Here is a tiny trained network, its code and every weight. The questions are about switching its units off for an input and a class, where a switched-off unit gives its printed mean instead of its output.

import numpy as np


def w(rows, s, z=0):
    codes = np.array(rows[::2]) - 128.0
    scale = np.full(codes.shape[1], s)
    scale[-1] = z or s
    return codes * scale


def f(y):
    return y / 2 * (1 + np.tanh(0.7978845608 * (y + 0.044715 * y**3)))


def log_softmax(a):
    a = a - a.max(-1, keepdims=True)
    return a - np.log(np.exp(a).sum(-1, keepdims=True))


def net(x, mask):
    res = np.array(x, float).reshape(1, 5) / 4 @ E
    y = f(res @ A[0][:, :-1].T + A[0][:, -1])
    res = res + np.where(mask, y, B[0][:, -1]) @ B[0][:, :-1]
    return log_softmax(res[-1] @ U[:, :-1].T + U[:, -1])


A, B = {}, {}
E = w([
[173,189,166,73],'x0',
[207,74,2,156],'x1',
[97,130,252,176],'x2',
[190,146,137,191],'x3',
[122,201,2,158],'x4',
],0.0099)
A[0] = w([
[207,125,130,106,251],'N1',
[63,155,215,67,150],'N2',
[154,9,127,80,254],'N3',
[115,108,69,137,126],'N4',
[66,132,181,171,159],'N5',
[94,104,182,204,126],'N6',
[101,171,127,110,186],'N7',
[82,125,93,195,181],'N8',
[195,165,134,192,171],'N9',
],0.014,0.0046)
B[0] = w([
[163,33,29,162,192],'N1',
[61,118,124,88,250],'N2',
[1,57,96,155,218],'N3',
[121,249,34,170,186],'N4',
[133,166,208,98,205],'N5',
[135,176,149,85,198],'N6',
[173,112,144,64,161],'N7',
[130,207,142,160,182],'N8',
[194,125,86,144,180],'N9',
],0.0094,0.014)
U = w([
[183,85,90,137,230],'0',
[91,183,175,65,1],'1',
[152,191,147,151,103],'2',
[91,157,56,131,39],'3',
[115,150,79,6,203],'4',
[74,60,118,89,156],'5',
],0.011,0.0022)

Each question gives the input, the list of numbers given to net, and the class t.
The units are the neurons (one row each of A and B). Each row of codes is followed by its name. A weight is (code - 128) times the scale printed after its matrix; where a second scale follows, it is the last column's (A, B and U).
mask holds one flag per neuron, in row order. A switched-off neuron (its flag False) gives its mean, the last column of its row in B, instead of its output. The means were averaged over made-up inputs and are rounded, as every weight is.
A unit's drop is (log p(t) with every unit on - log p(t) with that unit switched off) / (log p(t) with every unit on - log p(t) with every unit switched off).
The circuit of an input: a set's keep is (log p(t) with only the set's units on - log p(t) with every unit switched off) / (log p(t) with every unit on - log p(t) with every unit switched off). Starting from all 9 units, units are removed one at a time, each time the one whose removal leaves the highest keep (on an exact tie, the one counted first), for as long as the keep stays at least 0.8.
circuit, biggest first: the units of the circuit, biggest drop first
top k neurons: the k neurons with the biggest drops, biggest first
drop when u is switched off: that unit's drop, to one decimal
input [7,6,1,-3,-8], class 5: circuit, biggest first : (N3)
input [0,0,0,2,5], class 2: top 3 neurons : (N3; N2; N1)
input [1,1,0,-8,-2], class 5: circuit, biggest first : (N3; N4)
input [4,-7,-5,-6,-5], class 5: circuit, biggest first : (N6; N4)
input [-1,0,-1,4,-3], class 0: circuit, biggest first : (N2; N5)
input [-1,-3,-3,2,6], class 2: circuit, biggest first : (N3; N2)
input [7,3,-2,-3,3], class 0: circuit, biggest first : (N2; N1; N6)
input [-4,-1,0,5,6], class 2: circuit, biggest first : (N3; N8)
input [8,1,7,5,-1], class 0: top 2 neurons : (N1; N9)
input [-4,-3,8,4,8], class 2: top 2 neurons : (N2; N9)
input [-3,-5,-3,8,-1], class 2: top 3 neurons : (N3; N2; N1)
input [2,4,-6,-1,-2], class 3: circuit, biggest first : (N4; N3)
input [-8,-6,2,0,-6], class 1: top 2 neurons : (N5; N6)
input [6,1,5,7,0], class 0: circuit, biggest first : (N1; N9)
input [1,-1,3,-5,2], class 1: circuit, biggest first : (N1)
input [5,8,1,7,8], class 0: top 2 neurons : (N9; N1)
input [6,2,3,-6,-2], class 5: top 2 neurons : (N4; N6)
input [8,8,-3,-4,1], class 3: top 2 neurons : (N4; N3)
input [-2,2,4,7,6], class 2: circuit, biggest first : (N8; N3)
input [4,8,5,3,8], class 0: circuit, biggest first : (N9; N2)
input [4,4,-3,-3,-7], class 5: drop when N3 is switched off : 0.3
input [6,8,-3,-4,-5], class 5: drop when N3 is switched off : 1.0
input [7,-3,-8,8,6], class 0: drop when N9 is switched off : 0.1
